Below is a small trained network, with its code and all its weights. Each question gives an input and a class and asks what happens when units are switched off, that is, made to give their printed mean instead of their output.

import numpy as np


def w(rows, s, z=0):
    codes = np.array(rows[::2]) - 128.0
    scale = np.full(codes.shape[1], s)
    scale[-1] = z or s
    return codes * scale


def f(y):
    return y / 2 * (1 + np.tanh(0.7978845608 * (y + 0.044715 * y**3)))


def log_softmax(a):
    a = a - a.max(-1, keepdims=True)
    return a - np.log(np.exp(a).sum(-1, keepdims=True))


def net(x, mask):
    res = np.array(x, float).reshape(1, 5) / 4 @ E
    y = f(res @ A[0][:, :-1].T + A[0][:, -1])
    res = res + np.where(mask, y, B[0][:, -1]) @ B[0][:, :-1]
    return log_softmax(res[-1] @ U[:, :-1].T + U[:, -1])


A, B = {}, {}
E = w([
[100,116,111,132,115,113,132,132,118,103,130,122],'x0',
[63,56,131,178,80,116,158,15,146,194,207,169],'x1',
[228,69,1,114,174,56,62,206,170,134,197,197],'x2',
[140,126,40,204,169,115,204,113,201,113,76,122],'x3',
[11,207,188,187,174,84,110,239,157,189,169,72],'x4',
],0.0089)
A[0] = w([
[172,156,60,201,173,101,200,84,164,125,25,120,30],'n1',
[232,74,128,110,33,175,160,57,74,30,69,189,12],'n2',
[160,130,224,63,71,142,49,155,49,79,180,198,71],'n3',
[122,214,93,143,166,123,160,94,206,93,130,177,2],'n4',
[141,137,110,192,166,23,86,232,126,177,203,159,185],'n5',
[211,79,35,26,88,67,79,127,167,75,115,225,123],'n6',
[233,254,74,112,157,98,59,198,32,41,26,78,82],'n7',
[140,25,110,171,61,106,161,114,109,198,186,142,6],'n8',
[70,150,232,97,143,227,204,18,109,84,7,77,110],'n9',
],0.0067,0.0039)
B[0] = w([
[144,84,127,110,136,82,227,149,69,191,134,82,192],'n1',
[122,195,166,225,149,133,127,172,206,150,62,97,220],'n2',
[162,63,69,164,134,79,240,176,69,164,140,75,173],'n3',
[157,111,74,114,174,111,139,127,71,177,119,44,142],'n4',
[114,84,214,107,182,184,120,126,142,111,149,100,225],'n5',
[101,139,108,141,210,198,166,164,175,91,174,113,242],'n6',
[114,170,77,195,109,108,88,39,96,158,195,164,237],'n7',
[29,125,114,114,106,114,120,58,172,165,180,113,164],'n8',
[91,91,95,79,244,171,106,120,149,114,159,137,249],'n9',
],0.011,0.014)
U = w([
[117,89,79,59,197,202,90,164,163,89,133,141,91],'0',
[58,190,200,213,148,139,109,222,173,154,75,91,115],'1',
[90,123,49,168,99,120,85,24,138,188,176,195,184],'2',
[148,47,74,112,130,99,202,190,71,184,109,78,62],'3',
[120,130,128,119,166,179,141,134,142,129,145,151,206],'4',
[163,134,169,121,140,159,146,130,162,105,119,187,130],'5',
[214,243,215,33,1,54,153,78,80,53,73,210,1],'6',
],0.0096,0.0066)

Each question gives the input, the list of numbers given to net, and the class t.
The units are the neurons (one row each of A and B). Each row of codes is followed by its name. A weight is (code - 128) times the scale printed after its matrix; where a second scale follows, it is the last column's (A, B and U).
mask holds one flag per neuron, in row order. A switched-off neuron (its flag False) gives its mean, the last column of its row in B, instead of its output. The means were averaged over made-up inputs and are rounded, as every weight is.
A unit's drop is (log p(t) with every unit on - log p(t) with that unit switched off) / (log p(t) with every unit on - log p(t) with every unit switched off).
The circuit of an input: a set's keep is (log p(t) with only the set's units on - log p(t) with every unit switched off) / (log p(t) with every unit on - log p(t) with every unit switched off). Starting from all 9 units, units are removed one at a time, each time the one whose removal leaves the highest keep (on an exact tie, the one counted first), for as long as the keep stays at least 0.8.
units of the circuit, in order: the units of the circuit, biggest drop first
most important unit: the unit with the biggest drop
top k neurons: the k neurons with the biggest drops, biggest first
drop when u is switched off: that unit's drop, to one decimal
input [-3,-5,-2,2,-5], class 1: units of the circuit, in order : [n2]
input [2,1,-6,-4,5], class 0: top 3 neurons : [n9; n2; n7]
input [-7,1,-7,6,-8], class 1: top 2 neurons : [n2; n6]
input [6,1,-5,-4,3], class 4: top 2 neurons : [n2; n6]
input [8,5,6,-6,-8], class 1: top 2 neurons : [n2; n9]
input [-2,-8,-5,-7,-7], class 2: top 2 neurons : [n7; n5]
input [-6,4,4,-2,-6], class 1: units of the circuit, in order : [n2; n9]
input [2,-4,-3,0,-4], class 1: top 2 neurons : [n2; n8]
input [4,3,6,7,0], class 3: top 3 neurons : [n1; n9; n4]
input [7,-3,5,8,2], class 3: top 2 neurons : [n1; n9]
input [7,4,5,-8,0], class 3: top 3 neurons : [n3; n9; n7]
input [-1,-5,-6,-5,2], class 0: top 3 neurons : [n9; n1; n2]
input [-5,-8,2,-3,-6], class 2: top 2 neurons : [n7; n5]
input [-8,8,-5,4,6], class 2: units of the circuit, in order : [n2]
input [-4,1,-6,8,7], class 3: top 2 neurons : [n2; n1]
input [-6,-7,-7,2,-2], class 0: top 2 neurons : [n9; n8]
input [6,-7,-6,0,-4], class 2: top 3 neurons : [n7; n6; n5]
input [3,4,-7,-1,0], class 0: top 2 neurons : [n9; n7]
input [-5,0,-6,3,6], class 0: units of the circuit, in order : [n9; n2]
input [3,6,-3,3,-6], class 1: most important unit : n2
input [7,4,-6,-2,5], class 4: drop when n6 is switched off : 0.2
input [-1,5,6,5,-3], class 0: drop when n6 is switched off : 1.5
input [-8,3,-6,-5,7], class 4: drop when n9 is switched off : 0.5
input [-7,6,-4,5,6], class 4: drop when n8 is switched off : 0.0
